Here is a tiny trained network, its code and every weight. The questions are about switching its units off for an input and a target symbol, where a switched-off unit gives its printed mean instead of its output.

import numpy as np


def w(rows, s, z=0):
    codes = np.array(rows[::2]) - 128.0
    scale = np.full(codes.shape[1], s)
    scale[-1] = z or s
    return codes * scale


def norm(h):
    return h / np.sqrt((h * h).mean(-1, keepdims=True) + 1e-5)


def f(y):
    return y / 2 * (1 + np.tanh(0.7978845608 * (y + 0.044715 * y**3)))


def softmax(a):
    e = np.exp(a - a.max(-1, keepdims=True))
    return e / e.sum(-1, keepdims=True)


def log_softmax(a):
    a = a - a.max(-1, keepdims=True)
    return a - np.log(np.exp(a).sum(-1, keepdims=True))


def net(x, mask):
    ids = ['Σαεημψ'.index(c) for c in x.split()]
    T = len(ids)
    res = E[ids] + P[:T]
    u = 0
    for l in range(2):
        q, k, v = (norm(res) @ M[l].T for M in (Q, K, V))
        z = softmax(np.where(np.tri(T) > 0, q @ k.T / 2**0.5, -1e9)) @ v
        res = res + np.where(mask[u], z, O[l][:, -1]) @ O[l][:, :-1]
        u += 1
        y = f(norm(res) @ A[l][:, :-1].T + A[l][:, -1])
        res = res + np.where(mask[u : u + 8], y, B[l][:, -1]) @ B[l][:, :-1]
        u += 8
    return log_softmax(norm(res)[-1] @ U[:, :-1].T + U[:, -1])


Q, K, V, O, A, B = {}, {}, {}, {}, {}, {}
E = w([
[215,88,109,171],'Σ',
[174,27,199,66],'α',
[5,39,135,185],'ε',
[62,80,81,161],'η',
[158,247,210,194],'μ',
[93,38,202,175],'ψ',
],0.018)
P = w([
[129,254,60,84],'0',
[108,204,132,152],'1',
[114,161,139,144],'2',
[120,135,143,138],'3',
[125,116,146,138],'4',
[125,101,145,135],'5',
[127,90,147,134],'6',
[125,79,144,134],'7',
[124,71,146,132],'8',
[129,58,146,132],'9',
[127,50,146,132],'10',
[125,42,144,132],'11',
[185,57,162,117],'12',
],0.009)
Q[0] = w([
[175,105,33,9],'0.h0',
[177,221,108,53],'0.h0',
],0.012)
K[0] = w([
[157,80,117,9],'0.h0',
[2,163,210,22],'0.h0',
],0.0071)
V[0] = w([
[220,129,189,78],'0.h0',
[1,161,243,63],'0.h0',
],0.0084)
O[0] = w([
[169,44,147,213,197],'0.h0',
[241,251,74,2,5],'0.h0',
],0.0054,0.0026)
A[0] = w([
[202,127,10,142,148],'0.n0',
[154,174,153,120,89],'0.n1',
[69,141,220,112,4],'0.n2',
[178,113,155,132,161],'0.n3',
[150,146,29,185,109],'0.n4',
[195,162,108,7,15],'0.n5',
[42,107,177,86,213],'0.n6',
[211,136,58,194,43],'0.n7',
],0.017,0.0032)
B[0] = w([
[50,136,104,43,132],'0.n0',
[139,148,150,226,150],'0.n1',
[93,188,147,94,183],'0.n2',
[188,149,200,97,200],'0.n3',
[99,206,123,102,140],'0.n4',
[1,199,101,86,157],'0.n5',
[111,49,134,1,255],'0.n6',
[21,194,175,107,140],'0.n7',
],0.018,0.0083)
Q[1] = w([
[35,115,184,184],'1.h0',
[218,125,1,77],'1.h0',
],0.031)
K[1] = w([
[82,40,185,207],'1.h0',
[236,179,3,58],'1.h0',
],0.024)
V[1] = w([
[229,123,225,201],'1.h0',
[120,9,102,125],'1.h0',
],0.014)
O[1] = w([
[28,140,128,139,2],'1.h0',
[77,151,127,250,56],'1.h0',
],0.016,0.0038)
A[1] = w([
[113,69,146,133,147],'1.n0',
[87,114,2,186,55],'1.n1',
[98,165,82,157,125],'1.n2',
[150,141,132,190,142],'1.n3',
[102,96,116,198,10],'1.n4',
[65,210,165,142,3],'1.n5',
[54,239,2,29,12],'1.n6',
[119,118,58,104,97],'1.n7',
],0.025,0.0044)
B[1] = w([
[164,159,131,92,255],'1.n0',
[177,143,67,78,146],'1.n1',
[133,164,121,102,130],'1.n2',
[121,172,129,127,149],'1.n3',
[88,108,144,176,180],'1.n4',
[158,108,131,72,212],'1.n5',
[3,136,128,97,217],'1.n6',
[134,141,165,115,145],'1.n7',
],0.054,0.0078)
U = w([
[56,125,147,102,118],'Σ',
[186,63,186,110,178],'α',
[114,5,123,168,46],'ε',
[137,117,83,169,251],'η',
[137,169,178,189,218],'μ',
[114,49,231,202,109],'ψ',
],0.015,0.0024)

Each question gives the input, a string of symbols that net reads in full, and the target symbol t.
The units are the heads (2 rows each of Q, K, V and O) and the neurons (one row each of A and B). Each row of codes is followed by its name. A weight is (code - 128) times the scale printed after its matrix; where a second scale follows, it is the last column's (O, A, B and U).
mask holds one flag per unit, layer by layer, with each layer's heads first. A switched-off unit (its flag False) gives its mean, the last column of its rows in O or B, instead of its output. The means were averaged over made-up inputs and are rounded, as every weight is.
A unit's drop is (log p(t) with every unit on - log p(t) with that unit switched off) / (log p(t) with every unit on - log p(t) with every unit switched off).
The circuit of an input: a set's keep is (log p(t) with only the set's units on - log p(t) with every unit switched off) / (log p(t) with every unit on - log p(t) with every unit switched off). Starting from the 12 units with the biggest drops (on a tie, the unit counted first), units are removed one at a time, each time the one whose removal leaves the highest keep (on an exact tie, the one counted first), for as long as the keep stays at least 0.8.
circuit, biggest first: the units of the circuit, biggest drop first
unit that matters most: the unit with the biggest drop
top k neurons: the k neurons with the biggest drops, biggest first
k most important neurons of layer l: the k neurons of layer l with the biggest drops, biggest first
drop of u: that unit's drop, to one decimal
input η ψ Σ α Σ μ Σ η, target η: top 4 neurons -> [1.n1 0.n3 0.n2 1.n6]
input α ε μ η μ η, target α: circuit, biggest first -> [1.h0 1.n6]
input α η α α μ μ, target α: unit that matters most -> 1.n5
input α Σ μ ψ ε ε μ α ε, target ε: 2 most important neurons of layer 0 -> [0.n4 0.n3]
input α ψ α α ψ, target α: 2 most important neurons of layer 0 -> [0.n5 0.n7]
input ε η ε, target α: top 2 neurons -> [0.n5 0.n4]
input α ε ε ψ α μ η ε, target α: 2 most important neurons of layer 0 -> [0.n6 0.n5]
input μ μ α α α η η, target α: top 2 neurons -> [0.n5 0.n7]
input ψ Σ μ μ μ ψ α ψ ψ μ η μ ψ, target ψ: top 2 neurons -> [1.n4 1.n6]
input μ μ μ, target α: 2 most important neurons of layer 0 -> [0.n1 0.n6]
input Σ η ε α μ ψ α η ε α ψ η, target η: 2 most important neurons of layer 0 -> [0.n4 0.n3]
input α Σ α ψ α μ, target μ: top 2 neurons -> [0.n4 1.n3]
input α α μ ε Σ α ε μ μ α μ μ ψ, target ψ: drop of 1.h0 -> 1.4
input ψ μ ψ α α α ψ, target α: drop of 1.n6 -> 0.6
input α η η Σ ψ ψ ε, target ε: drop of 0.h0 -> 1.1
input η Σ ε ψ ψ η α ψ ψ α μ, target μ: top neuron -> [1.n3]
